Below is a small trained network, with its code and all its weights. Each question gives an input and a class and asks what happens when units are switched off, that is, made to give their printed mean instead of their output.

import numpy as np


def w(rows, s, z=0):
    codes = np.array(rows[::2]) - 128.0
    scale = np.full(codes.shape[1], s)
    scale[-1] = z or s
    return codes * scale


def f(y):
    return np.maximum(y, 0)


def log_softmax(a):
    a = a - a.max(-1, keepdims=True)
    return a - np.log(np.exp(a).sum(-1, keepdims=True))


def net(x, mask):
    res = np.array(x, float).reshape(1, 6) / 4 @ E
    y = f(res @ A[0][:, :-1].T + A[0][:, -1])
    res = res + np.where(mask, y, B[0][:, -1]) @ B[0][:, :-1]
    return log_softmax(res[-1] @ U[:, :-1].T + U[:, -1])


A, B = {}, {}
E = w([
[113,248,129,96,125,126,117,129,128,178,128],'x0',
[118,127,127,130,120,127,137,94,250,130,127],'x1',
[128,128,128,128,129,128,128,128,128,127,128],'x2',
[128,128,128,128,128,128,128,128,128,128,128],'x3',
[128,129,128,128,128,128,128,128,128,128,128],'x4',
[128,129,196,131,114,202,132,131,129,128,228],'x5',
],0.014)
A[0] = w([
[128,128,189,131,117,182,131,130,129,129,210,140],'N1',
[128,125,125,129,129,126,129,127,131,127,125,141],'N2',
[136,128,129,127,132,128,123,159,6,126,128,253],'N3',
[130,124,125,129,129,126,128,129,124,126,124,146],'N4',
[115,248,129,102,126,127,117,129,127,176,128,142],'N5',
[128,128,124,127,129,125,127,128,128,128,123,138],'N6',
[136,68,127,141,130,129,134,128,128,107,128,198],'N7',
[131,128,128,127,130,128,126,135,95,127,128,163],'N8',
[128,128,204,132,114,196,132,130,129,129,229,143],'N9',
[127,132,126,126,129,126,127,128,128,130,125,128],'N10',
[127,129,131,128,127,130,129,128,131,129,131,125],'N11',
[127,131,128,127,127,128,128,127,131,129,128,126],'N12',
[128,128,146,129,124,143,129,129,128,128,151,131],'N13',
[128,128,66,125,140,73,125,127,127,127,47,255],'N14',
[128,129,128,128,128,128,128,128,127,128,128,127],'N15',
[133,128,128,127,130,128,125,141,50,127,128,205],'N16',
[128,128,85,126,136,95,125,127,128,127,77,210],'N17',
[121,127,127,129,125,127,132,112,197,129,127,138],'N18',
[118,127,127,130,123,127,134,100,239,130,127,142],'N19',
[130,120,128,130,128,128,129,128,128,124,128,141],'N20',
[125,128,128,128,126,128,130,121,159,129,128,133],'N21',
[114,225,129,104,126,127,118,129,127,169,128,140],'N22',
[120,127,127,129,124,127,133,106,225,130,127,140],'N23',
[129,126,131,129,128,131,128,129,124,127,131,129],'N24',
[136,67,127,144,129,129,135,128,128,102,128,202],'N25',
[138,37,127,147,130,129,136,128,128,95,128,231],'N26',
],0.014,0.0065)
B[0] = w([
[130,130,191,125,124,196,131,131,132,112,203,226],'N1',
[131,123,123,133,128,123,130,125,129,126,123,135],'N2',
[147,128,132,126,245,132,35,252,27,139,127,224],'N3',
[131,123,123,131,133,122,126,130,125,128,123,136],'N4',
[79,250,131,51,118,126,122,131,126,180,130,242],'N5',
[128,129,120,127,129,122,126,129,126,132,121,135],'N6',
[158,67,123,183,141,126,133,126,128,85,123,189],'N7',
[134,127,129,127,159,129,108,150,109,132,127,154],'N8',
[130,130,210,124,123,215,131,132,133,108,228,250],'N9',
[125,131,126,126,127,125,127,128,127,131,126,133],'N10',
[127,129,131,127,126,130,130,127,131,127,131,132],'N11',
[126,130,128,127,125,127,129,127,129,129,128,131],'N12',
[129,130,147,126,127,157,129,129,129,122,147,156],'N13',
[126,126,37,131,130,40,125,124,124,148,35,235],'N14',
[128,129,128,127,128,128,128,128,128,128,128,129],'N15',
[138,128,131,127,195,131,82,188,81,136,127,188],'N16',
[127,126,66,131,130,57,126,124,125,146,75,197],'N17',
[118,126,124,130,84,124,156,85,192,121,127,178],'N18',
[109,126,122,131,63,123,185,51,212,119,127,209],'N19',
[131,118,127,134,131,128,128,129,127,124,127,137],'N20',
[121,127,126,129,107,125,141,112,147,125,127,151],'N21',
[97,249,130,70,118,127,123,131,126,181,129,222],'N22',
[114,127,124,130,82,124,161,85,189,121,127,198],'N23',
[130,125,131,130,131,132,127,130,126,127,130,133],'N24',
[148,62,123,175,140,125,132,126,129,91,124,192],'N25',
[157,18,123,224,144,127,133,126,128,82,123,220],'N26',
],0.011,0.019)
U = w([
[224,9,21,208,225,37,59,206,36,99,27,249],'0',
[155,8,18,210,47,27,206,40,204,52,25,184],'1',
[217,16,224,195,217,205,69,202,41,34,210,140],'2',
[165,7,210,204,33,198,204,44,208,20,206,121],'3',
[96,226,40,43,206,44,55,212,26,242,37,117],'4',
[65,224,30,50,3,39,185,48,200,223,36,101],'5',
[103,229,229,37,189,211,55,209,31,194,212,61],'6',
[66,226,217,40,8,200,194,51,201,159,207,34],'7',
],0.0028,0.0013)

Each question gives the input, the list of numbers given to net, and the class t.
The units are the neurons (one row each of A and B). Each row of codes is followed by its name. A weight is (code - 128) times the scale printed after its matrix; where a second scale follows, it is the last column's (A, B and U).
mask holds one flag per neuron, in row order. A switched-off neuron (its flag False) gives its mean, the last column of its row in B, instead of its output. The means were averaged over made-up inputs and are rounded, as every weight is.
A unit's drop is (log p(t) with every unit on - log p(t) with that unit switched off) / (log p(t) with every unit on - log p(t) with every unit switched off).
The circuit of an input: a set's keep is (log p(t) with only the set's units on - log p(t) with every unit switched off) / (log p(t) with every unit on - log p(t) with every unit switched off). Starting from the 12 units with the biggest drops (on a tie, the unit counted first), units are removed one at a time, each time the one whose removal leaves the highest keep (on an exact tie, the one counted first), for as long as the keep stays at least 0.8.
circuit, biggest first: the units of the circuit, biggest drop first
unit that matters most: the unit with the biggest drop
top k neurons: the k neurons with the biggest drops, biggest first
drop of u: that unit's drop, to one decimal
input [0,-4,7,-4,-2,-2], class 0: unit that matters most	N5
input [0,-6,2,6,-6,-4], class 0: top 2 neurons	(N5; N22)
input [-1,0,-7,4,2,-4], class 0: top 2 neurons	(N19; N5)
input [-1,-3,-8,-6,-3,0], class 0: circuit, biggest first	(N9; N5)
input [0,4,2,2,8,-6], class 1: top 2 neurons	(N5; N22)
input [6,2,4,8,0,0], class 5: circuit, biggest first	(N9; N3)
input [-1,-6,-1,0,0,2], class 2: top 3 neurons	(N5; N22; N14)
input [-4,0,4,0,-3,-3], class 0: top 2 neurons	(N19; N23)
input [8,-4,-3,0,-1,0], class 4: top 2 neurons	(N9; N1)
input [-5,-4,0,-7,1,0], class 0: top 2 neurons	(N9; N1)
input [4,3,0,1,5,1], class 7: top 2 neurons	(N14; N17)
input [-1,-3,4,-2,7,4], class 2: top 2 neurons	(N5; N22)
input [3,1,-8,2,7,1], class 7: top 2 neurons	(N3; N14)
input [-4,8,6,0,-1,0], class 1: top 2 neurons	(N9; N1)
input [-6,-5,-8,8,5,-1], class 0: unit that matters most	N9
input [-8,1,8,2,6,-4], class 1: top 2 neurons	(N3; N16)
input [8,2,8,-6,5,5], class 7: drop of N3	0.4
input [-1,0,0,5,4,-1], class 0: drop of N19	0.2
input [5,-6,8,8,6,0], class 4: drop of N9	0.9
input [5,2,-4,-8,-5,7], class 7: circuit, biggest first	(N3)
